Below are the code and all the weights of a small trained network. Each question names an input and a target symbol and asks about switching units off, where a switched-off unit gives its printed mean instead of its output.

import numpy as np


def w(rows, s, z=0):
    codes = np.array(rows[::2]) - 128.0
    scale = np.full(codes.shape[1], s)
    scale[-1] = z or s
    return codes * scale


def f(y):
    return y / 2 * (1 + np.tanh(0.7978845608 * (y + 0.044715 * y**3)))


def softmax(a):
    e = np.exp(a - a.max(-1, keepdims=True))
    return e / e.sum(-1, keepdims=True)


def log_softmax(a):
    a = a - a.max(-1, keepdims=True)
    return a - np.log(np.exp(a).sum(-1, keepdims=True))


def net(x, mask):
    ids = ['αβγδθλμξπστφ'.index(c) for c in x.split()]
    T = len(ids)
    res = E[ids] + P[:T]
    u = 0
    for l in range(3):
        q, k, v = (res @ M[l].T for M in (Q, K, V))
        z = softmax(np.where(np.tri(T) > 0, q @ k.T / 4**0.5, -1e9)) @ v
        res = res + np.where(mask[u], z, O[l][:, -1]) @ O[l][:, :-1]
        u += 1
        y = f(res @ A[l][:, :-1].T + A[l][:, -1])
        res = res + np.where(mask[u : u + 12], y, B[l][:, -1]) @ B[l][:, :-1]
        u += 12
    return log_softmax(res[-1] @ U[:, :-1].T + U[:, -1])


Q, K, V, O, A, B = {}, {}, {}, {}, {}, {}
E = w([
[117,111,117],'α',
[118,107,115],'β',
[120,107,118],'γ',
[141,60,74],'δ',
[93,166,124],'θ',
[120,102,119],'λ',
[46,211,99],'μ',
[214,197,255],'ξ',
[102,117,61],'π',
[120,108,122],'σ',
[135,80,123],'τ',
[109,116,109],'φ',
],0.017)
P = w([
[80,116,117],'0',
[121,125,135],'1',
[142,148,119],'2',
[157,166,105],'3',
[173,178,92],'4',
[184,192,75],'5',
[248,110,106],'6',
],0.016)
Q[0] = w([
[55,40,137],'L0H1',
[40,180,187],'L0H1',
[206,167,2],'L0H1',
[181,120,77],'L0H1',
],0.0081)
K[0] = w([
[160,177,40],'L0H1',
[105,46,226],'L0H1',
[172,254,206],'L0H1',
[152,33,127],'L0H1',
],0.0071)
V[0] = w([
[82,113,82],'L0H1',
[152,186,148],'L0H1',
[144,192,136],'L0H1',
[117,169,254],'L0H1',
],0.0092)
O[0] = w([
[59,199,42,159],'L0H1',
[150,142,72,225],'L0H1',
[150,5,151,251],'L0H1',
[254,85,145,191],'L0H1',
],0.0068,0.003)
A[0] = w([
[93,236,162,143],'L0N1',
[110,168,111,116],'L0N2',
[81,70,77,85],'L0N3',
[149,103,29,83],'L0N4',
[154,141,139,66],'L0N5',
[101,96,83,21],'L0N6',
[83,87,53,158],'L0N7',
[146,48,143,253],'L0N8',
[119,20,139,87],'L0N9',
[168,28,148,113],'L0N10',
[125,185,215,64],'L0N11',
[151,94,244,141],'L0N12',
],0.011,0.0047)
B[0] = w([
[168,122,180,255],'L0N1',
[93,192,162,187],'L0N2',
[152,34,224,160],'L0N3',
[88,94,88,207],'L0N4',
[97,104,121,133],'L0N5',
[140,25,163,131],'L0N6',
[173,120,158,229],'L0N7',
[115,253,71,215],'L0N8',
[126,164,206,151],'L0N9',
[84,180,110,218],'L0N10',
[111,56,150,146],'L0N11',
[134,62,49,195],'L0N12',
],0.0056,0.0069)
Q[1] = w([
[120,138,138],'L1H1',
[89,1,189],'L1H1',
[131,104,220],'L1H1',
[130,138,26],'L1H1',
],0.013)
K[1] = w([
[114,161,166],'L1H1',
[73,107,254],'L1H1',
[16,16,189],'L1H1',
[253,189,52],'L1H1',
],0.0069)
V[1] = w([
[72,1,118],'L1H1',
[128,145,166],'L1H1',
[133,236,155],'L1H1',
[95,149,101],'L1H1',
],0.012)
O[1] = w([
[108,167,75,2],'L1H1',
[179,88,144,115],'L1H1',
[138,68,112,225],'L1H1',
[52,2,217,177],'L1H1',
],0.0098,0.0074)
A[1] = w([
[3,143,62,2],'L1N1',
[169,33,80,114],'L1N2',
[198,254,90,44],'L1N3',
[48,199,75,131],'L1N4',
[213,188,122,173],'L1N5',
[108,198,128,161],'L1N6',
[95,57,68,129],'L1N7',
[105,149,83,114],'L1N8',
[73,180,147,61],'L1N9',
[158,154,235,167],'L1N10',
[232,45,212,61],'L1N11',
[93,72,42,101],'L1N12',
],0.0085,0.006)
B[1] = w([
[120,58,142,155],'L1N1',
[101,47,146,216],'L1N2',
[186,51,224,172],'L1N3',
[225,160,30,166],'L1N4',
[2,178,135,225],'L1N5',
[198,223,61,140],'L1N6',
[190,99,179,176],'L1N7',
[107,131,111,124],'L1N8',
[123,65,70,131],'L1N9',
[76,192,58,197],'L1N10',
[76,78,62,253],'L1N11',
[207,112,136,154],'L1N12',
],0.0057,0.0056)
Q[2] = w([
[94,155,155],'L2H1',
[93,129,52],'L2H1',
[104,253,163],'L2H1',
[84,157,7],'L2H1',
],0.0061)
K[2] = w([
[179,28,164],'L2H1',
[211,180,8],'L2H1',
[162,232,141],'L2H1',
[133,2,43],'L2H1',
],0.004)
V[2] = w([
[18,146,209],'L2H1',
[117,2,125],'L2H1',
[90,231,123],'L2H1',
[53,164,64],'L2H1',
],0.0074)
O[2] = w([
[87,80,178,185],'L2H1',
[11,128,121,255],'L2H1',
[159,133,176,57],'L2H1',
[93,203,237,146],'L2H1',
],0.011,0.0059)
A[2] = w([
[102,54,135,175],'L2N1',
[114,71,144,31],'L2N2',
[107,26,150,161],'L2N3',
[145,206,187,87],'L2N4',
[66,94,114,137],'L2N5',
[31,141,89,61],'L2N6',
[176,132,98,91],'L2N7',
[130,111,8,136],'L2N8',
[125,116,254,235],'L2N9',
[127,210,45,89],'L2N10',
[141,170,141,147],'L2N11',
[115,201,187,254],'L2N12',
],0.0091,0.0057)
B[2] = w([
[160,112,139,230],'L2N1',
[111,165,107,160],'L2N2',
[155,160,169,246],'L2N3',
[84,97,164,137],'L2N4',
[168,152,165,224],'L2N5',
[149,191,157,203],'L2N6',
[90,188,149,127],'L2N7',
[89,188,205,178],'L2N8',
[196,74,83,197],'L2N9',
[154,171,168,149],'L2N10',
[83,153,36,132],'L2N11',
[126,103,2,170],'L2N12',
],0.0081,0.013)
U = w([
[93,86,111,200],'α',
[103,94,116,114],'β',
[192,67,191,183],'γ',
[177,120,117,167],'δ',
[79,175,112,100],'θ',
[110,98,120,35],'λ',
[16,121,150,117],'μ',
[251,149,151,78],'ξ',
[83,88,93,235],'π',
[114,108,127,3],'σ',
[104,86,114,188],'τ',
[114,104,123,6],'φ',
],0.011,0.0022)

Each question gives the input, a string of symbols that net reads in full, and the target symbol t.
The units are the heads (4 rows each of Q, K, V and O) and the neurons (one row each of A and B). Each row of codes is followed by its name. A weight is (code - 128) times the scale printed after its matrix; where a second scale follows, it is the last column's (O, A, B and U).
mask holds one flag per unit, layer by layer, with each layer's heads first. A switched-off unit (its flag False) gives its mean, the last column of its rows in O or B, instead of its output. The means were averaged over made-up inputs and are rounded, as every weight is.
A unit's drop is (log p(t) with every unit on - log p(t) with that unit switched off) / (log p(t) with every unit on - log p(t) with every unit switched off).
The circuit of an input: a set's keep is (log p(t) with only the set's units on - log p(t) with every unit switched off) / (log p(t) with every unit on - log p(t) with every unit switched off). Starting from the 12 units with the biggest drops (on a tie, the unit counted first), units are removed one at a time, each time the one whose removal leaves the highest keep (on an exact tie, the one counted first), for as long as the keep stays at least 0.8.
units of the circuit, in order: the units of the circuit, biggest drop first
most important unit: the unit with the biggest drop
top k neurons: the k neurons with the biggest drops, biggest first
k most important neurons of layer l: the k neurons of layer l with the biggest drops, biggest first
input μ μ μ ξ σ, target μ: most important unit => L1H1
input ξ μ π σ σ, target ξ: units of the circuit, in order => (L1H1, L0H1)
input σ μ λ δ β, target θ: units of the circuit, in order => (L1H1, L2N9)
input μ τ μ δ μ μ, target γ: top 2 neurons => (L0N3, L0N6)
input λ μ μ δ θ, target θ: units of the circuit, in order => (L1H1, L0N2, L2N9)
input ξ π λ π γ δ, target ξ: units of the circuit, in order => (L2H1, L1H1)
input ξ μ δ, target ξ: top 2 neurons => (L0N12, L0N11)
input ξ μ μ μ θ, target ξ: top 3 neurons => (L0N12, L0N8, L0N2)
input τ μ θ θ μ σ, target γ: 2 most important neurons of layer 0 => (L0N12, L0N4)
input δ δ γ, target θ: 2 most important neurons of layer 0 => (L0N8, L0N10)
input α μ μ δ, target γ: top 2 neurons => (L0N3, L1N7)
input δ δ δ δ, target θ: top 2 neurons => (L1N4, L0N8)
input μ π δ, target μ: units of the circuit, in order => (L2H1, L0H1)
input μ ξ δ, target μ: top 2 neurons => (L0N11, L0N12)
input ξ μ μ γ μ, target ξ: units of the circuit, in order => (L0H1)
input δ γ μ δ μ, target θ: top 4 neurons => (L0N1, L0N8, L0N2, L1N4)
input β τ β μ δ, target γ: top 3 neurons => (L0N3, L0N4, L1N7)
input μ ξ π ξ, target μ: top 3 neurons => (L1N5, L1N11, L0N11)
input μ π μ δ δ, target θ: top 2 neurons => (L2N8, L0N1)
input μ β μ δ ξ, target μ: most important unit => L1N11
input δ δ π, target θ: top 2 neurons => (L0N8, L1N4)
input μ δ ξ τ τ δ γ, target μ: 2 most important neurons of layer 2 => (L2N9, L2N8)
input μ φ ξ τ λ φ, target μ: 2 most important neurons of layer 1 => (L1N5, L1N11)
input μ ξ ξ π τ, target μ: 2 most important neurons of layer 0 => (L0N8, L0N11)
input μ β γ ξ β, target μ: 2 most important neurons of layer 1 => (L1N5, L1N11)
